Below are the code and all the weights of a small trained network. Each question names an input and a class and asks about switching units off, where a switched-off unit gives its printed mean instead of its output.

import numpy as np


def w(rows, s, z=0):
    codes = np.array(rows[::2]) - 128.0
    scale = np.full(codes.shape[1], s)
    scale[-1] = z or s
    return codes * scale


def f(y):
    return np.maximum(y, 0)


def log_softmax(a):
    a = a - a.max(-1, keepdims=True)
    return a - np.log(np.exp(a).sum(-1, keepdims=True))


def net(x, mask):
    res = np.array(x, float).reshape(1, 7) / 4 @ E
    y = f(res @ A[0][:, :-1].T + A[0][:, -1])
    res = res + np.where(mask, y, B[0][:, -1]) @ B[0][:, :-1]
    return log_softmax(res[-1] @ U[:, :-1].T + U[:, -1])


A, B = {}, {}
E = w([
[128,74,251],'x0',
[128,128,128],'x1',
[128,128,128],'x2',
[128,127,128],'x3',
[45,98,131],'x4',
[151,30,93],'x5',
[128,127,128],'x6',
],0.022)
A[0] = w([
[107,194,157,254],'neuron 0',
[190,172,82,143],'neuron 1',
[88,157,35,226],'neuron 2',
[214,163,32,208],'neuron 3',
[248,148,182,147],'neuron 4',
[222,106,163,111],'neuron 5',
],0.017,0.0073)
B[0] = w([
[134,230,181,205],'neuron 0',
[207,136,223,200],'neuron 1',
[253,206,60,234],'neuron 2',
[221,91,177,251],'neuron 3',
[31,153,50,236],'neuron 4',
[50,97,97,212],'neuron 5',
],0.014,0.025)
U = w([
[197,158,197,204],'0',
[183,209,71,82],'1',
[224,49,149,95],'2',
[206,107,8,157],'3',
[72,195,111,58],'4',
[102,145,233,167],'5',
[107,77,38,2],'6',
[119,48,174,246],'7',
],0.014,0.005)

Each question gives the input, the list of numbers given to net, and the class t.
The units are the neurons (one row each of A and B). Each row of codes is followed by its name. A weight is (code - 128) times the scale printed after its matrix; where a second scale follows, it is the last column's (A, B and U).
mask holds one flag per neuron, in row order. A switched-off neuron (its flag False) gives its mean, the last column of its row in B, instead of its output. The means were averaged over made-up inputs and are rounded, as every weight is.
A unit's drop is (log p(t) with every unit on - log p(t) with that unit switched off) / (log p(t) with every unit on - log p(t) with every unit switched off).
The circuit of an input: a set's keep is (log p(t) with only the set's units on - log p(t) with every unit switched off) / (log p(t) with every unit on - log p(t) with every unit switched off). Starting from all 6 units, units are removed one at a time, each time the one whose removal leaves the highest keep (on an exact tie, the one counted first), for as long as the keep stays at least 0.8.
units of the circuit, in order: the units of the circuit, biggest drop first
unit that matters most: the unit with the biggest drop
top k neurons: the k neurons with the biggest drops, biggest first
drop of u: that unit's drop, to one decimal
input [1,-3,-6,-7,-8,8,1], class 6: unit that matters most	neuron 4
input [1,0,-8,6,4,4,4], class 7: units of the circuit, in order	(neuron 2; neuron 4; neuron 3)
input [-1,0,-7,-2,0,-4,-2], class 0: top 4 neurons	(neuron 4; neuron 5; neuron 2; neuron 0)
input [1,-5,4,1,-7,-2,-4], class 4: units of the circuit, in order	(neuron 4; neuron 2)
input [1,-1,-3,-4,8,-7,8], class 5: top 3 neurons	(neuron 4; neuron 2; neuron 3)
input [1,-5,8,4,-7,3,-8], class 6: top 3 neurons	(neuron 4; neuron 2; neuron 5)
input [5,-6,-3,-6,1,-3,-7], class 5: top 3 neurons	(neuron 2; neuron 4; neuron 5)
input [5,7,1,-1,6,2,-4], class 7: units of the circuit, in order	(neuron 0; neuron 2)
input [1,-3,4,-6,6,3,5], class 7: top 4 neurons	(neuron 2; neuron 4; neuron 3; neuron 0)
input [7,8,-5,4,8,5,4], class 7: top 2 neurons	(neuron 2; neuron 0)
input [6,4,0,5,7,0,-6], class 5: top 3 neurons	(neuron 2; neuron 3; neuron 5)
input [-4,-7,-5,-6,-7,-5,8], class 0: top 2 neurons	(neuron 1; neuron 3)
input [1,5,5,2,5,-3,2], class 5: top 2 neurons	(neuron 2; neuron 4)
input [-6,7,4,-6,-8,4,-7], class 2: top 2 neurons	(neuron 3; neuron 1)
input [-8,-8,1,-4,-7,-2,-8], class 0: units of the circuit, in order	(neuron 1)
input [2,3,-6,-6,5,1,-6], class 7: units of the circuit, in order	(neuron 2; neuron 0)
input [-7,1,0,-7,-1,-3,1], class 0: top 3 neurons	(neuron 3; neuron 1; neuron 4)
input [1,-6,-8,-4,-5,-8,5], class 4: top 3 neurons	(neuron 4; neuron 2; neuron 3)
input [-6,-6,-2,-8,-5,1,7], class 2: drop of neuron 0	0.2
input [5,2,-3,-6,-1,-5,8], class 4: unit that matters most	neuron 3
input [-8,-7,-8,1,-3,3,7], class 2: drop of neuron 1	0.1
input [-2,-8,1,7,6,1,-3], class 3: drop of neuron 0	1.8
